B =
[[  5  -6 -21  -4 -10   6 -34  16  21  -3 -36  32  25  51]
 [  7  13   4 -31  -6   0 -14  72  24 -13  10   0  -9  36]
 [-10 -35 -16 -40  -5   5  -4  34   9   2   9 -23   3 -37]
 [-15  12   9  29  -8   3  17  42   5  -9  21  24  25   9]
 [ 15 -50  -8   2   6   1  -9 -11   4 -12   8   3   2 -35]
 [ -2 -52   0   3  13  -4   9 -16  15  13   0   7   5 -47]
 [ -6  18  -1  22  -3  -2  -7 -20 -20  19  13  23   7 -13]
 [-17  58 -12  26  -9  -5 -24 -29 -15  11 -27  -9   6 -33]
 [ -3 -35  -4   6 -11   6   0   5 -27 -10  11  11  14 -24]
 [  7 -17 -12   1   8 -15   0 -26  23 -15 -11  -8   9  13]
 [  6 -17  -2  10 -10   0   9  72   6  16  21 -19   3  20]
 [  6   6  -6 -16   3  -6   1   0  21   4   8   0 -16 -29]]
Rows and columns are counted from 1.
(1, 1)	5
(1, 3)	-21
(10, 1)	7
(5, 12)	3
(9, 13)	14
(6, 2)	-52
(8, 9)	-15
(12, 3)	-6
(10, 4)	1
(1, 11)	-36
(2, 10)	-13
(2, 4)	-31
(7, 12)	23
(8, 10)	11
(5, 8)	-11
(3, 6)	5
(3, 14)	-37
(11, 2)	-17
(3, 9)	9
(5, 4)	2
(9, 10)	-10
(11, 11)	21
(9, 9)	-27
(8, 11)	-27
(2, 1)	7
(12, 1)	6
(10, 5)	8
(11, 6)	0
(4, 4)	29
(7, 1)	-6
(8, 2)	58
(12, 14)	-29
(4, 14)	9
(9, 7)	0

arr =
[[-0.8  0.6  0.2 -0.2 -0.4  0.7]
 [-0.2  1.6  0.0 -0.4 -0.8  1.0]
 [-1.6 -0.1  0.1 -0.3 -0.4  1.1]
 [ 0.2  0.9  0.5  0.1 -0.3 -0.1]
 [-0.8  0.3  0.7  0.1 -0.1  0.4]
 [ 0.3  1.7  0.0 -0.4 -0.8  0.5]]
Indices start at 1.
row 1 col 1 -> -0.8
row 6 col 5 -> -0.8
row 3 col 1 -> -1.6
row 5 col 6 -> 0.4
row 1 col 5 -> -0.4
row 4 col 5 -> -0.3
row 4 col 2 -> 0.9
row 2 col 1 -> -0.2
row 6 col 4 -> -0.4
row 4 col 1 -> 0.2
row 1 col 3 -> 0.2
row 2 col 4 -> -0.4
row 2 col 2 -> 1.6
row 1 col 6 -> 0.7
row 1 col 2 -> 0.6
row 2 col 3 -> 0.0
row 1 col 4 -> -0.2
row 5 col 4 -> 0.1
row 2 col 6 -> 1.0
row 3 col 4 -> -0.3
row 5 col 2 -> 0.3

M =
[[-18   2 -30   8 -15 -30   3 -31 -31   7   6]
 [-39  -9 -32  14  20  21 -16  -8  44 -16  15]
 [ 18   1  11   2 -48  32   1 -20  20  -1  17]
 [ 16  47  57  36 -16  52 -33   9  38  -6  -4]]
Rows and columns are counted from 1.
(1, 1): -18
(2, 2): -9
(2, 4): 14
(2, 10): -16
(1, 9): -31
(1, 3): -30
(3, 7): 1
(1, 6): -30
(3, 2): 1
(3, 6): 32
(2, 7): -16
(1, 5): -15
(4, 1): 16
(4, 6): 52
(4, 2): 47
(4, 11): -4
(1, 11): 6
(2, 3): -32

a =
[[591, 655, 554, 577, 548],
 [538, 700, 617, 562, 590],
 [629, 476, 540, 596, 570],
 [506, 407, 545, 589, 519],
 [684, 713, 577, 576, 624],
 [529, 604, 763, 539, 760],
 [771, 521, 162, 671, 215],
 [410, 617, 625, 555, 532],
 [470, 547, 771, 535, 740]]
Rows and columns are counted from 1.
row 1 col 1 => 591
row 4 col 2 => 407
row 8 col 1 => 410
row 6 col 5 => 760
row 2 col 5 => 590
row 1 col 2 => 655
row 2 col 2 => 700
row 5 col 4 => 576
row 4 col 1 => 506
row 6 col 3 => 763
row 1 col 3 => 554
row 7 col 3 => 162
row 2 col 1 => 538
row 7 col 4 => 671
row 7 col 5 => 215
row 4 col 3 => 545
row 3 col 3 => 540
row 4 col 4 => 589
row 2 col 4 => 562
row 6 col 1 => 529

m = [[119, 144, 70, 151, 174, 123, 139, 111, 148, 152, 180, 176, 140], [102, 118, 141, 149, 141, 208, 150, 90, 165, 188, 201, 183, 156], [180, 124, 198, 123, 90, 167, 117, 178, 134, 155, 129, 97, 134], [172, 175, 114, 120, 154, 61, 105, 175, 114, 168, 127, 107, 161], [184, 112, 158, 125, 127, 167, 172, 179, 125, 89, 99, 136, 155], [165, 165, 130, 122, 121, 92, 65, 167, 120, 184, 167, 92, 137], [199, 120, 104, 128, 147, 159, 121, 179, 117, 63, 120, 135, 157], [152, 181, 112, 130, 161, 48, 116, 165, 121, 183, 132, 112, 150], [148, 151, 141, 156, 165, 89, 190, 168, 146, 139, 77, 133, 124], [119, 107, 168, 140, 141, 210, 212, 110, 161, 161, 147, 192, 171], [107, 131, 110, 136, 152, 177, 139, 91, 150, 187, 211, 187, 172], [154, 176, 126, 129, 168, 55, 149, 172, 116, 166, 106, 119, 166], [158, 111, 119, 109, 103, 181, 108, 136, 122, 132, 203, 149, 152], [182, 117, 190, 131, 105, 189, 118, 178, 133, 127, 123, 106, 144]]
Indices start at 1.
row 1 col 1: 119
row 12 col 12: 119
row 6 col 1: 165
row 9 col 1: 148
row 2 col 11: 201
row 4 col 8: 175
row 13 col 13: 152
row 14 col 1: 182
row 1 col 10: 152
row 11 col 1: 107
row 9 col 4: 156
row 1 col 5: 174
row 6 col 2: 165
row 6 col 13: 137
row 14 col 12: 106
row 3 col 11: 129
row 14 col 11: 123
row 10 col 6: 210
row 5 col 6: 167
row 9 col 6: 89
row 8 col 2: 181
row 8 col 7: 116
row 9 col 2: 151
row 5 col 3: 158
row 10 col 8: 110
row 12 col 7: 149
row 13 col 8: 136
row 12 col 1: 154
row 10 col 7: 212
row 12 col 6: 55
row 7 col 4: 128
row 14 col 10: 127
row 6 col 10: 184
row 6 col 6: 92
row 4 col 5: 154
row 1 col 2: 144
row 11 col 5: 152
row 6 col 8: 167
